Below is a small trained network, with its code and all its weights. Each question gives an input and a class and asks what happens when units are switched off, that is, made to give their printed mean instead of their output.

import numpy as np


def w(rows, s, z=0):
    codes = np.array(rows[::2]) - 128.0
    scale = np.full(codes.shape[1], s)
    scale[-1] = z or s
    return codes * scale


def norm(h):
    return h / np.sqrt((h * h).mean(-1, keepdims=True) + 1e-5)


def f(y):
    return y / 2 * (1 + np.tanh(0.7978845608 * (y + 0.044715 * y**3)))


def log_softmax(a):
    a = a - a.max(-1, keepdims=True)
    return a - np.log(np.exp(a).sum(-1, keepdims=True))


def net(x, mask):
    res = np.array(x, float).reshape(1, 5) / 4 @ E
    u = 0
    for l in range(4):
        y = f(norm(res) @ A[l][:, :-1].T + A[l][:, -1])
        res = res + np.where(mask[u : u + 4], y, B[l][:, -1]) @ B[l][:, :-1]
        u += 4
    return log_softmax(norm(res)[-1] @ U[:, :-1].T + U[:, -1])


A, B = {}, {}
E = w([
[37,160,229,161,133,116,21,184,183,86],'x0',
[118,191,130,102,117,77,122,116,118,151],'x1',
[179,9,197,144,123,68,74,57,87,123],'x2',
[122,105,150,147,13,95,186,105,158,129],'x3',
[1,83,66,149,104,114,127,126,69,66],'x4',
],0.0083)
A[0] = w([
[148,217,126,121,255,219,22,68,3,106,4],'0.n1',
[100,113,65,172,143,90,85,49,124,125,18],'0.n2',
[170,92,45,80,140,108,197,63,150,185,55],'0.n3',
[129,163,63,164,147,186,35,112,71,159,3],'0.n4',
],0.0055,0.0037)
B[0] = w([
[125,66,158,84,126,117,110,219,120,149,255],'0.n1',
[93,158,162,173,160,152,117,132,52,146,113],'0.n2',
[123,129,110,82,148,118,140,132,172,8,247],'0.n3',
[52,135,96,76,174,92,216,170,145,157,120],'0.n4',
],0.015,0.0029)
A[1] = w([
[45,147,136,135,86,115,176,108,40,107,63],'1.n1',
[136,155,186,148,132,142,118,123,151,153,170],'1.n2',
[180,148,94,133,74,112,182,125,100,2,254],'1.n3',
[135,160,152,166,62,118,54,158,126,53,70],'1.n4',
],0.0065,0.0039)
B[1] = w([
[80,82,147,55,93,243,121,93,119,114,148],'1.n1',
[244,199,120,106,164,170,181,67,130,47,155],'1.n2',
[131,181,174,127,150,113,101,136,137,173,254],'1.n3',
[114,128,113,150,165,65,112,178,206,126,156],'1.n4',
],0.011,0.0064)
A[2] = w([
[91,144,207,158,2,118,238,93,189,138,43],'2.n1',
[82,212,60,148,126,223,155,143,158,171,45],'2.n2',
[8,56,47,128,101,154,118,152,79,110,95],'2.n3',
[157,128,29,110,158,104,205,46,85,51,2],'2.n4',
],0.0083,0.0026)
B[2] = w([
[72,24,142,84,201,136,138,246,99,141,232],'2.n1',
[149,123,78,239,124,164,145,94,123,182,221],'2.n2',
[185,145,234,87,95,176,177,133,139,139,253],'2.n3',
[89,104,152,132,114,70,57,116,227,16,181],'2.n4',
],0.011,0.0045)
A[3] = w([
[132,95,2,52,86,132,127,148,86,69,108],'3.n1',
[140,67,180,189,144,25,97,24,35,135,85],'3.n2',
[111,106,32,60,94,158,93,74,232,59,3],'3.n3',
[70,174,223,154,123,209,87,80,190,115,153],'3.n4',
],0.0075,0.0038)
B[3] = w([
[36,109,150,150,141,132,122,197,249,80,133],'3.n1',
[47,160,54,220,149,176,205,109,35,169,206],'3.n2',
[89,198,111,193,134,100,126,114,139,43,152],'3.n3',
[175,141,89,142,92,37,100,18,120,128,255],'3.n4',
],0.012,0.0045)
U = w([
[82,58,141,64,188,119,136,225,111,165,198],'0',
[79,183,81,177,167,2,51,85,178,2,37],'1',
[159,161,184,95,107,174,156,53,121,154,251],'2',
[91,174,30,238,149,153,181,95,34,188,96],'3',
],0.0085,0.0026)

Each question gives the input, the list of numbers given to net, and the class t.
The units are the neurons (one row each of A and B). Each row of codes is followed by its name. A weight is (code - 128) times the scale printed after its matrix; where a second scale follows, it is the last column's (A, B and U).
mask holds one flag per neuron, layer by layer. A switched-off neuron (its flag False) gives its mean, the last column of its row in B, instead of its output. The means were averaged over made-up inputs and are rounded, as every weight is.
A unit's drop is (log p(t) with every unit on - log p(t) with that unit switched off) / (log p(t) with every unit on - log p(t) with every unit switched off).
The circuit of an input: a set's keep is (log p(t) with only the set's units on - log p(t) with every unit switched off) / (log p(t) with every unit on - log p(t) with every unit switched off). Starting from the 12 units with the biggest drops (on a tie, the unit counted first), units are removed one at a time, each time the one whose removal leaves the highest keep (on an exact tie, the one counted first), for as long as the keep stays at least 0.8.
units of the circuit, in order: the units of the circuit, biggest drop first
top k neurons: the k neurons with the biggest drops, biggest first
k most important neurons of layer l: the k neurons of layer l with the biggest drops, biggest first
drop of u: that unit's drop, to one decimal
input [3,-6,-8,-1,3], class 3: units of the circuit, in order : (2.n2)
input [-6,3,-1,3,-6], class 1: units of the circuit, in order : (0.n3, 2.n4)
input [-7,2,-7,3,-5], class 1: top 3 neurons : (0.n3, 2.n4, 0.n1)
input [4,5,2,4,0], class 0: top 3 neurons : (2.n1, 0.n3, 1.n3)
input [-7,1,4,5,-3], class 1: units of the circuit, in order : (0.n3, 2.n4)
input [5,-2,-3,-7,8], class 2: top 2 neurons : (2.n3, 2.n1)
input [5,8,-2,-1,6], class 2: top 4 neurons : (2.n3, 1.n1, 0.n3, 1.n3)
input [0,3,8,5,-7], class 3: units of the circuit, in order : (3.n2, 2.n3)
input [-1,7,-4,7,8], class 2: top 2 neurons : (1.n1, 2.n3)
input [-8,-4,-7,-5,-8], class 1: top 3 neurons : (0.n3, 2.n4, 2.n3)
input [6,2,-7,5,8], class 2: units of the circuit, in order : (2.n3, 1.n1)
input [-7,-1,5,6,6], class 1: top 4 neurons : (2.n4, 0.n3, 0.n1, 3.n3)
input [4,-4,-7,0,5], class 3: top 2 neurons : (2.n2, 0.n1)
input [1,3,0,-2,-2], class 0: units of the circuit, in order : (0.n1)
input [-6,-5,0,-3,-5], class 1: units of the circuit, in order : (0.n3, 2.n4)
input [3,-5,-7,5,1], class 3: 3 most important neurons of layer 0 : (0.n1, 0.n4, 0.n3)
input [4,3,3,-2,6], class 2: top 2 neurons : (2.n3, 1.n1)
input [-7,1,2,-6,2], class 1: top 2 neurons : (0.n3, 2.n4)
input [-1,-1,8,-2,-7], class 3: top 2 neurons : (3.n2, 2.n3)
input [-4,-6,-6,8,7], class 0: units of the circuit, in order : (2.n1)
input [-1,8,7,0,-6], class 3: top 2 neurons : (3.n2, 2.n3)
input [-8,-5,-7,-6,-5], class 1: top 3 neurons : (0.n3, 2.n4, 2.n3)
input [5,1,-8,-2,2], class 3: top 2 neurons : (2.n2, 0.n3)
input [5,4,1,5,0], class 0: top 2 neurons : (2.n1, 0.n3)
input [0,4,-5,-1,-4], class 3: 2 most important neurons of layer 2 : (2.n2, 2.n3)
input [0,8,-7,7,-5], class 0: 2 most important neurons of layer 3 : (3.n4, 3.n2)
input [2,5,7,-3,0], class 3: units of the circuit, in order : (3.n2)
input [7,-7,0,6,8], class 2: 2 most important neurons of layer 2 : (2.n3, 2.n4)
input [-2,5,-1,-3,5], class 2: 2 most important neurons of layer 2 : (2.n3, 2.n1)
input [-3,2,-2,1,-1], class 1: drop of 0.n3 : 1.0
